Here is a tiny trained network, its code and every weight. The questions are about switching its units off for an input and a target symbol, where a switched-off unit gives its printed mean instead of its output.

import numpy as np


def w(rows, s, z=0):
    codes = np.array(rows[::2]) - 128.0
    scale = np.full(codes.shape[1], s)
    scale[-1] = z or s
    return codes * scale


def f(y):
    return y / 2 * (1 + np.tanh(0.7978845608 * (y + 0.044715 * y**3)))


def softmax(a):
    e = np.exp(a - a.max(-1, keepdims=True))
    return e / e.sum(-1, keepdims=True)


def log_softmax(a):
    a = a - a.max(-1, keepdims=True)
    return a - np.log(np.exp(a).sum(-1, keepdims=True))


def net(x, mask):
    ids = ['ΓΔΛΞΦαεητω'.index(c) for c in x.split()]
    T = len(ids)
    res = E[ids] + P[:T]
    u = 0
    for l in range(3):
        r = res
        for j in range(2):
            rows = slice(2 * j, 2 * j + 2)
            q, k, v = (r @ M[l][rows].T for M in (Q, K, V))
            z = softmax(np.where(np.tri(T) > 0, q @ k.T / 2**0.5, -1e9)) @ v
            o = O[l][rows]
            res = res + np.where(mask[u + j], z, o[:, -1]) @ o[:, :-1]
        u += 2
        y = f(res @ A[l][:, :-1].T + A[l][:, -1])
        res = res + np.where(mask[u : u + 4], y, B[l][:, -1]) @ B[l][:, :-1]
        u += 4
    return log_softmax(res[-1] @ U[:, :-1].T + U[:, -1])


Q, K, V, O, A, B = {}, {}, {}, {}, {}, {}
E = w([
[69,11,79],'Γ',
[99,170,169],'Δ',
[155,99,158],'Λ',
[114,88,64],'Ξ',
[121,241,108],'Φ',
[128,90,64],'α',
[39,116,112],'ε',
[126,86,63],'η',
[236,144,143],'τ',
[72,199,60],'ω',
],0.012)
P = w([
[37,150,253],'0',
[140,128,93],'1',
[148,125,100],'2',
[152,122,100],'3',
[144,127,96],'4',
[148,101,89],'5',
[145,110,83],'6',
[152,110,87],'7',
[148,109,86],'8',
[157,114,77],'9',
[159,113,85],'10',
[148,103,72],'11',
[135,119,79],'12',
],0.0046)
Q[0] = w([
[107,145,110],'0.h1',
[123,125,118],'0.h1',
[148,139,145],'0.h2',
[110,131,5],'0.h2',
],0.012)
K[0] = w([
[171,106,148],'0.h1',
[130,117,135],'0.h1',
[122,129,94],'0.h2',
[116,255,241],'0.h2',
],0.0087)
V[0] = w([
[106,102,115],'0.h1',
[136,75,231],'0.h1',
[213,26,94],'0.h2',
[3,101,158],'0.h2',
],0.0047)
O[0] = w([
[148,136,140,150],'0.h1',
[72,51,209,41],'0.h1',
[80,196,84,2],'0.h2',
[177,123,254,151],'0.h2',
],0.0056,0.00049)
A[0] = w([
[198,27,170,248],'0.n1',
[3,234,159,186],'0.n2',
[139,102,218,179],'0.n3',
[167,130,199,135],'0.n4',
],0.0048,0.0014)
B[0] = w([
[133,67,184,254],'0.n1',
[105,255,101,173],'0.n2',
[101,113,228,145],'0.n3',
[134,133,214,126],'0.n4',
],0.0061,0.0013)
Q[1] = w([
[222,126,254],'1.h1',
[119,47,206],'1.h1',
[38,181,91],'1.h2',
[209,112,116],'1.h2',
],0.0062)
K[1] = w([
[101,194,7],'1.h1',
[149,236,125],'1.h1',
[192,108,204],'1.h2',
[2,106,34],'1.h2',
],0.0063)
V[1] = w([
[163,182,95],'1.h1',
[117,156,99],'1.h1',
[2,114,81],'1.h2',
[172,117,119],'1.h2',
],0.007)
O[1] = w([
[190,160,61,2],'1.h1',
[131,137,94,33],'1.h1',
[2,118,36,116],'1.h2',
[150,118,126,110],'1.h2',
],0.0083,0.00049)
A[1] = w([
[162,55,121,221],'1.n1',
[160,189,187,254],'1.n2',
[2,95,251,80],'1.n3',
[148,132,243,22],'1.n4',
],0.0078,0.0028)
B[1] = w([
[98,63,161,252],'1.n1',
[159,176,234,231],'1.n2',
[2,102,212,182],'1.n3',
[140,82,201,135],'1.n4',
],0.0074,0.0026)
Q[2] = w([
[137,82,21],'2.h1',
[132,198,103],'2.h1',
[144,132,50],'2.h2',
[106,2,49],'2.h2',
],0.0078)
K[2] = w([
[52,9,117],'2.h1',
[104,224,164],'2.h1',
[154,112,253],'2.h2',
[94,253,243],'2.h2',
],0.0059)
V[2] = w([
[132,129,128],'2.h1',
[188,114,39],'2.h1',
[198,2,141],'2.h2',
[175,178,71],'2.h2',
],0.0075)
O[2] = w([
[126,127,132,126],'2.h1',
[161,67,195,31],'2.h1',
[155,2,64,145],'2.h2',
[54,123,137,2],'2.h2',
],0.0074,0.007)
A[2] = w([
[2,58,192,80],'2.n1',
[48,216,126,11],'2.n2',
[252,236,100,75],'2.n3',
[225,122,145,3],'2.n4',
],0.006,0.0033)
B[2] = w([
[212,52,53,170],'2.n1',
[141,91,38,174],'2.n2',
[255,133,114,253],'2.n3',
[205,112,79,129],'2.n4',
],0.0071,0.0023)
U = w([
[100,223,39,67],'Γ',
[229,134,191,92],'Δ',
[158,102,47,33],'Λ',
[34,151,76,184],'Ξ',
[88,214,217,249],'Φ',
[93,122,113,124],'α',
[182,253,134,48],'ε',
[90,123,104,126],'η',
[88,24,80,73],'τ',
[121,81,229,253],'ω',
],0.0065,0.0047)

Each question gives the input, a string of symbols that net reads in full, and the target symbol t.
The units are the heads (2 rows each of Q, K, V and O) and the neurons (one row each of A and B). Each row of codes is followed by its name. A weight is (code - 128) times the scale printed after its matrix; where a second scale follows, it is the last column's (O, A, B and U).
mask holds one flag per unit, layer by layer, with each layer's heads first. A switched-off unit (its flag False) gives its mean, the last column of its rows in O or B, instead of its output. The means were averaged over made-up inputs and are rounded, as every weight is.
A unit's drop is (log p(t) with every unit on - log p(t) with that unit switched off) / (log p(t) with every unit on - log p(t) with every unit switched off).
k most important neurons: the k neurons with the biggest drops, biggest first
top k neurons in layer l: the k neurons of layer l with the biggest drops, biggest first
heads that matter: for each layer, one digit per head in row order, 1 if its drop is at least 0.15 and else 0, layers parted by /
drop of u: that unit's drop, to one decimal
input Γ Λ ω ε Λ Δ α Λ η Λ Ξ, target Γ: 3 most important neurons	1.n3, 1.n2, 0.n3
input τ Ξ Γ, target τ: heads that matter	00 / 01 / 01
input Λ Γ Λ Φ τ Ξ Λ η Δ α, target Λ: 3 most important neurons	1.n3, 1.n4, 0.n3
input ε ε τ Λ Φ Ξ, target ε: 3 most important neurons	1.n3, 2.n3, 0.n3
input Δ Φ Φ, target ε: heads that matter	01 / 00 / 00
input Λ Ξ η Λ η Δ Λ Δ ε Λ η, target Λ: 4 most important neurons	1.n3, 1.n4, 0.n3, 1.n2
input Δ Λ Δ Λ Λ ε Δ τ τ η ω Ξ, target Δ: most important neuron	1.n3
input Λ Δ Λ Γ Λ Λ η Φ Ξ, target Λ: 4 most important neurons	1.n3, 1.n4, 0.n3, 1.n2
input Δ Γ Λ η Δ Λ α, target Δ: 2 most important neurons	1.n3, 2.n3
input τ η Γ Ξ ε Ξ Λ Λ Φ Ξ, target τ: top 2 neurons in layer 1	1.n2, 1.n4
input Λ Λ τ Λ ε τ ε α τ τ α Λ Ξ, target Λ: heads that matter	11 / 10 / 01
input Γ ε η, target Γ: top 3 neurons in layer 1	1.n3, 1.n2, 1.n4
input Δ τ Λ Δ η, target Δ: 3 most important neurons	1.n3, 2.n3, 0.n3
input τ α α, target τ: top neuron in layer 1	1.n4
input Γ Λ ω Φ η η Φ ω Λ α α Δ η, target Γ: drop of 0.h1	0.2
input ε Φ Φ Λ α Λ ε Λ Λ ε α, target ε: drop of 0.n3	0.2
input Λ ω α Λ ω Δ Φ α, target Λ: drop of 1.n3	0.7
input Δ η Λ Λ Λ Δ Γ η, target Δ: top 2 neurons in layer 0	0.n3, 0.n4
